Below are the code and all the weights of a small trained network. Each question names an input and a class and asks about switching units off, where a switched-off unit gives its printed mean instead of its output.

import numpy as np


def w(rows, s, z=0):
    codes = np.array(rows[::2]) - 128.0
    scale = np.full(codes.shape[1], s)
    scale[-1] = z or s
    return codes * scale


def f(y):
    return np.maximum(y, 0)


def log_softmax(a):
    a = a - a.max(-1, keepdims=True)
    return a - np.log(np.exp(a).sum(-1, keepdims=True))


def net(x, mask):
    res = np.array(x, float).reshape(1, 4) / 4 @ E
    y = f(res @ A[0][:, :-1].T + A[0][:, -1])
    res = res + np.where(mask, y, B[0][:, -1]) @ B[0][:, :-1]
    return log_softmax(res[-1] @ U[:, :-1].T + U[:, -1])


A, B = {}, {}
E = w([
[118,9,216,86],'x0',
[128,128,127,127],'x1',
[143,63,21,1],'x2',
[229,138,172,109],'x3',
],0.0092)
A[0] = w([
[255,195,107,118,114],'n0',
[148,126,182,137,117],'n1',
[74,150,41,106,118],'n2',
[185,103,238,137,103],'n3',
[155,99,95,105,135],'n4',
[113,139,132,164,106],'n5',
[143,114,95,90,155],'n6',
[85,159,134,188,63],'n7',
[109,151,157,144,149],'n8',
[23,117,128,136,109],'n9',
[65,26,162,107,10],'n10',
[162,155,67,107,102],'n11',
[63,113,136,139,76],'n12',
[87,138,69,129,122],'n13',
[102,149,124,120,106],'n14',
[187,83,70,75,127],'n15',
[178,222,83,154,110],'n16',
[133,131,19,92,123],'n17',
[183,70,61,51,21],'n18',
[166,179,130,158,69],'n19',
[88,57,185,92,144],'n20',
[80,179,158,149,91],'n21',
[19,126,139,151,158],'n22',
[38,90,146,162,41],'n23',
],0.015,0.011)
B[0] = w([
[32,145,116,140,222],'n0',
[175,91,134,124,184],'n1',
[220,177,119,115,221],'n2',
[254,106,159,118,242],'n3',
[101,164,114,128,187],'n4',
[98,166,134,110,164],'n5',
[138,175,107,106,201],'n6',
[90,197,105,108,186],'n7',
[86,115,144,142,191],'n8',
[72,101,157,155,193],'n9',
[65,235,12,108,197],'n10',
[178,201,125,116,180],'n11',
[140,64,151,143,153],'n12',
[178,177,140,110,190],'n13',
[144,119,100,136,141],'n14',
[51,156,102,136,234],'n15',
[25,40,167,129,240],'n16',
[247,148,68,139,237],'n17',
[36,4,236,141,221],'n18',
[124,53,167,128,175],'n19',
[90,88,186,162,246],'n20',
[81,153,87,138,188],'n21',
[42,123,84,102,225],'n22',
[159,82,220,126,166],'n23',
],0.026,0.011)
U = w([
[126,178,58,150,90],'0',
[143,101,136,168,253],'1',
[251,152,97,145,3],'2',
],0.015,0.00049)

Each question gives the input, the list of numbers given to net, and the class t.
The units are the neurons (one row each of A and B). Each row of codes is followed by its name. A weight is (code - 128) times the scale printed after its matrix; where a second scale follows, it is the last column's (A, B and U).
mask holds one flag per neuron, in row order. A switched-off neuron (its flag False) gives its mean, the last column of its row in B, instead of its output. The means were averaged over made-up inputs and are rounded, as every weight is.
A unit's drop is (log p(t) with every unit on - log p(t) with that unit switched off) / (log p(t) with every unit on - log p(t) with every unit switched off).
The circuit of an input: a set's keep is (log p(t) with only the set's units on - log p(t) with every unit switched off) / (log p(t) with every unit on - log p(t) with every unit switched off). Starting from the 12 units with the biggest drops (on a tie, the unit counted first), units are removed one at a time, each time the one whose removal leaves the highest keep (on an exact tie, the one counted first), for as long as the keep stays at least 0.8.
circuit, biggest first: the units of the circuit, biggest drop first
top k neurons: the k neurons with the biggest drops, biggest first
drop of u: that unit's drop, to one decimal
input [6,-1,7,-4], class 0: circuit, biggest first => (n10)
input [7,2,5,-1], class 0: top 3 neurons => (n10 n15 n16)
input [5,2,1,-4], class 0: top 3 neurons => (n10 n18 n16)
input [-8,0,-3,2], class 1: top 4 neurons => (n16 n19 n10 n15)
input [-7,4,-3,1], class 1: top 4 neurons => (n16 n10 n19 n15)
input [1,-6,-7,4], class 2: top 2 neurons => (n3 n18)
input [6,-4,7,-6], class 0: drop of n10 => 7.5
input [-8,6,-6,8], class 1: drop of n16 => 0.2
input [7,-1,4,-2], class 0: drop of n10 => 4.7
input [6,-6,4,-3], class 0: drop of n10 => 4.2
